Here is a tiny trained network, its code and every weight. The questions are about switching its units off for an input and a class, where a switched-off unit gives its printed mean instead of its output.

import numpy as np


def w(rows, s, z=0):
    codes = np.array(rows[::2]) - 128.0
    scale = np.full(codes.shape[1], s)
    scale[-1] = z or s
    return codes * scale


def f(y):
    return np.maximum(y, 0)


def log_softmax(a):
    a = a - a.max(-1, keepdims=True)
    return a - np.log(np.exp(a).sum(-1, keepdims=True))


def net(x, mask):
    res = np.array(x, float).reshape(1, 5) / 4 @ E
    y = f(res @ A[0][:, :-1].T + A[0][:, -1])
    res = res + np.where(mask, y, B[0][:, -1]) @ B[0][:, :-1]
    return log_softmax(res[-1] @ U[:, :-1].T + U[:, -1])


A, B = {}, {}
E = w([
[184,106,5,39,226,189,186,84,240,200,145,108],'x0',
[194,36,26,154,54,222,6,211,202,28,223,203],'x1',
[201,199,117,70,161,185,78,15,137,166,164,26],'x2',
[227,192,168,213,172,27,102,20,158,79,198,58],'x3',
[139,132,76,116,71,203,44,52,45,133,32,253],'x4',
],0.0046)
A[0] = w([
[234,164,108,194,119,89,101,74,127,74,222,77,232],'neuron 0',
[101,13,109,163,72,174,82,221,143,52,174,168,232],'neuron 1',
[137,97,102,183,44,121,78,202,164,18,208,115,231],'neuron 2',
[202,159,80,210,66,122,63,89,111,58,252,121,241],'neuron 3',
[124,31,52,40,130,164,55,132,196,80,115,195,246],'neuron 4',
[160,180,160,109,197,74,187,47,173,203,183,61,246],'neuron 5',
[118,107,72,76,192,228,137,79,90,207,70,177,193],'neuron 6',
[67,77,174,48,100,169,145,212,80,150,74,221,252],'neuron 7',
[199,185,102,210,122,84,72,77,163,109,240,124,184],'neuron 8',
[214,180,78,242,135,99,79,18,176,71,224,60,191],'neuron 9',
],0.0048,0.0027)
B[0] = w([
[250,68,171,87,221,60,140,53,84,26,58,94,223],'neuron 0',
[193,64,185,187,3,139,102,188,157,87,160,207,247],'neuron 1',
[161,41,235,129,82,70,48,184,175,122,156,194,231],'neuron 2',
[210,70,214,58,155,121,85,65,74,37,115,206,220],'neuron 3',
[234,75,73,63,69,211,104,187,204,199,112,175,238],'neuron 4',
[133,156,222,71,200,60,210,88,215,216,120,53,255],'neuron 5',
[115,174,91,101,93,178,182,78,123,203,60,111,207],'neuron 6',
[64,129,43,198,57,185,179,198,64,186,91,207,232],'neuron 7',
[193,86,209,52,203,67,135,59,86,32,59,195,208],'neuron 8',
[176,57,211,50,223,91,144,40,88,63,38,180,235],'neuron 9',
],0.0052,0.0071)
U = w([
[149,75,44,59,56,201,78,188,203,221,156,193,64],'0',
[121,43,220,214,30,82,4,229,179,64,217,205,48],'1',
[174,175,166,111,80,190,2,56,62,125,96,148,136],'2',
[206,44,222,49,211,61,72,31,123,53,128,172,65],'3',
[30,182,120,203,87,80,184,153,41,181,59,193,227],'4',
[57,159,58,153,180,90,113,170,203,137,186,19,41],'5',
[101,207,226,93,222,38,204,57,185,202,136,23,252],'6',
],0.0047,0.0027)

Each question gives the input, the list of numbers given to net, and the class t.
The units are the neurons (one row each of A and B). Each row of codes is followed by its name. A weight is (code - 128) times the scale printed after its matrix; where a second scale follows, it is the last column's (A, B and U).
mask holds one flag per neuron, in row order. A switched-off neuron (its flag False) gives its mean, the last column of its row in B, instead of its output. The means were averaged over made-up inputs and are rounded, as every weight is.
A unit's drop is (log p(t) with every unit on - log p(t) with that unit switched off) / (log p(t) with every unit on - log p(t) with every unit switched off).
The circuit of an input: a set's keep is (log p(t) with only the set's units on - log p(t) with every unit switched off) / (log p(t) with every unit on - log p(t) with every unit switched off). Starting from all 10 units, units are removed one at a time, each time the one whose removal leaves the highest keep (on an exact tie, the one counted first), for as long as the keep stays at least 0.8.
units of the circuit, in order: the units of the circuit, biggest drop first
top k neurons: the k neurons with the biggest drops, biggest first
drop of u: that unit's drop, to one decimal
input [6,-7,-2,-5,0], class 4: units of the circuit, in order : (neuron 7; neuron 0)
input [2,-3,0,4,-1], class 6: units of the circuit, in order : (neuron 5; neuron 1)
input [1,7,2,-3,-2], class 1: units of the circuit, in order : (neuron 1; neuron 2)
input [6,-2,-5,5,-3], class 6: top neuron : (neuron 5)
input [2,-6,-3,-4,-1], class 4: units of the circuit, in order : (neuron 7; neuron 0; neuron 9)
input [-6,-8,0,-3,0], class 4: units of the circuit, in order : (neuron 7; neuron 0; neuron 9)
input [-4,4,-4,-7,8], class 0: top 3 neurons : (neuron 4; neuron 7; neuron 6)
input [-8,-8,3,2,6], class 6: top 2 neurons : (neuron 1; neuron 7)
input [-2,5,7,-6,7], class 0: drop of neuron 4 : 0.2
input [-2,1,0,0,1], class 1: drop of neuron 6 : 0.2
input [-1,-1,-1,-2,4], class 4: drop of neuron 2 : 0.1
input [1,1,1,-7,5], class 0: drop of neuron 9 : 0.0
